Here is a tiny trained network, its code and every weight. The questions are about switching its units off for an input and a target symbol, where a switched-off unit gives its printed mean instead of its output.

import numpy as np


def w(rows, s, z=0):
    codes = np.array(rows[::2]) - 128.0
    scale = np.full(codes.shape[1], s)
    scale[-1] = z or s
    return codes * scale


def norm(h):
    return h / np.sqrt((h * h).mean(-1, keepdims=True) + 1e-5)


def f(y):
    return np.maximum(y, 0)


def softmax(a):
    e = np.exp(a - a.max(-1, keepdims=True))
    return e / e.sum(-1, keepdims=True)


def log_softmax(a):
    a = a - a.max(-1, keepdims=True)
    return a - np.log(np.exp(a).sum(-1, keepdims=True))


def net(x, mask):
    ids = ['ΠΦΨαβγδζστω'.index(c) for c in x.split()]
    T = len(ids)
    res = E[ids] + P[:T]
    q, k, v = (norm(res) @ M[0].T for M in (Q, K, V))
    z = softmax(np.where(np.tri(T) > 0, q @ k.T / 2**0.5, -1e9)) @ v
    res = res + np.where(mask[0], z, O[0][:, -1]) @ O[0][:, :-1]
    y = f(norm(res) @ A[0][:, :-1].T + A[0][:, -1])
    res = res + np.where(mask[1:13], y, B[0][:, -1]) @ B[0][:, :-1]
    return log_softmax(norm(res)[-1] @ U[:, :-1].T + U[:, -1])


Q, K, V, O, A, B = {}, {}, {}, {}, {}, {}
E = w([
[156,142,85,128,127,110],'Π',
[153,141,95,127,123,113],'Φ',
[130,90,166,148,135,126],'Ψ',
[142,110,148,162,104,101],'α',
[150,126,117,155,105,101],'β',
[134,149,128,95,179,142],'γ',
[115,143,127,98,120,82],'δ',
[254,100,129,133,154,135],'ζ',
[99,136,184,114,117,134],'σ',
[122,87,103,116,127,147],'τ',
[136,125,121,136,116,171],'ω',
],0.033)
P = w([
[17,167,97,202,255,161],'0',
[71,180,93,180,160,117],'1',
[119,163,105,164,108,122],'2',
[158,145,118,154,56,124],'3',
[183,137,123,126,49,146],'4',
[217,125,134,109,26,148],'5',
[232,114,144,100,14,157],'6',
[251,99,149,85,16,172],'7',
],0.007)
Q[0] = w([
[202,49,75,87,64,229],'H0',
[254,133,196,39,97,92],'H0',
],0.0074)
K[0] = w([
[254,131,165,117,154,126],'H0',
[183,83,169,13,19,145],'H0',
],0.0091)
V[0] = w([
[127,250,165,204,100,254],'H0',
[38,43,7,195,58,252],'H0',
],0.0079)
O[0] = w([
[252,225,181,128,54,203,138],'H0',
[145,86,104,73,54,162,1],'H0',
],0.014,0.00097)
A[0] = w([
[141,173,146,77,91,65,40],'N0',
[49,137,155,27,154,182,45],'N1',
[144,155,148,144,148,75,130],'N2',
[64,142,144,86,165,2,2],'N3',
[82,107,164,107,103,156,193],'N4',
[136,137,139,206,168,174,86],'N5',
[123,142,150,135,92,207,184],'N6',
[59,71,112,58,58,108,80],'N7',
[142,176,177,111,154,69,184],'N8',
[155,75,123,152,89,74,204],'N9',
[167,156,72,111,95,107,111],'N10',
[61,85,81,131,123,118,136],'N11',
],0.014,0.0023)
B[0] = w([
[187,83,140,155,60,123,170],'N0',
[185,83,83,215,142,9,159],'N1',
[142,137,167,173,167,152,200],'N2',
[96,54,160,108,73,206,187],'N3',
[99,168,144,165,66,147,159],'N4',
[164,131,102,93,106,65,191],'N5',
[134,68,117,46,101,104,196],'N6',
[220,37,85,196,97,100,183],'N7',
[154,80,211,172,130,206,200],'N8',
[67,172,91,142,151,130,255],'N9',
[94,103,177,138,137,153,233],'N10',
[164,164,138,8,174,87,176],'N11',
],0.011,0.0078)
U = w([
[129,104,74,157,161,218,68],'Π',
[163,153,247,141,89,153,4],'Φ',
[62,44,171,113,175,114,79],'Ψ',
[67,159,91,160,73,111,209],'α',
[127,169,115,173,120,53,132],'β',
[180,101,163,125,176,116,41],'γ',
[81,76,157,100,134,47,85],'δ',
[216,161,148,179,187,81,149],'ζ',
[185,108,132,79,43,188,168],'σ',
[121,145,63,84,182,116,210],'τ',
[184,43,59,123,113,52,155],'ω',
],0.012,0.0036)

Each question gives the input, a string of symbols that net reads in full, and the target symbol t.
The units are the heads (2 rows each of Q, K, V and O) and the neurons (one row each of A and B). Each row of codes is followed by its name. A weight is (code - 128) times the scale printed after its matrix; where a second scale follows, it is the last column's (O, A, B and U).
mask holds one flag per unit, heads first, then neurons. A switched-off unit (its flag False) gives its mean, the last column of its rows in O or B, instead of its output. The means were averaged over made-up inputs and are rounded, as every weight is.
A unit's drop is (log p(t) with every unit on - log p(t) with that unit switched off) / (log p(t) with every unit on - log p(t) with every unit switched off).
The circuit of an input: a set's keep is (log p(t) with only the set's units on - log p(t) with every unit switched off) / (log p(t) with every unit on - log p(t) with every unit switched off). Starting from the 12 units with the biggest drops (on a tie, the unit counted first), units are removed one at a time, each time the one whose removal leaves the highest keep (on an exact tie, the one counted first), for as long as the keep stays at least 0.8.
units of the circuit, in order: the units of the circuit, biggest drop first
unit that matters most: the unit with the biggest drop
k most important neurons: the k neurons with the biggest drops, biggest first
drop when u is switched off: that unit's drop, to one decimal
input τ γ Π ω Π, target σ: unit that matters most => H0
input α τ Ψ, target ω: units of the circuit, in order => (H0, N7)
input δ β γ, target Ψ: 3 most important neurons => (N3, N7, N0)
input Φ δ ω γ, target σ: 2 most important neurons => (N6, N2)
input ζ γ ω, target ω: units of the circuit, in order => (N5, H0)
input ω τ Π Π γ Φ δ β, target Ψ: units of the circuit, in order => (H0, N3, N7)
input σ σ α Φ, target Φ: units of the circuit, in order => (N10, N7)
input τ α Π β δ τ, target ω: 2 most important neurons => (N7, N11)
input τ Ψ Π Π Π, target τ: 2 most important neurons => (N8, N7)
input τ Ψ δ, target ω: 3 most important neurons => (N7, N1, N11)
input γ Π ω Π β β Φ, target α: 2 most important neurons => (N9, N8)
input σ Φ γ σ β β γ, target ζ: 3 most important neurons => (N3, N1, N10)
input τ ζ γ β δ β α Ψ, target Ψ: 2 most important neurons => (N7, N1)
input γ γ Π β ζ ω, target ω: most important neuron => (N5)
input Ψ β β σ Π, target Φ: 3 most important neurons => (N10, N7, N1)
input Π γ β δ δ Φ Π, target Ψ: 2 most important neurons => (N10, N3)
input σ α β α δ β δ Π, target Ψ: drop when H0 is switched off => 0.9
input γ γ γ Π, target ζ: drop when H0 is switched off => 0.6
input δ ζ α β ω Ψ Π τ, target τ: drop when N11 is switched off => 0.3
input Π β Π Φ, target α: most important neuron => (N8)
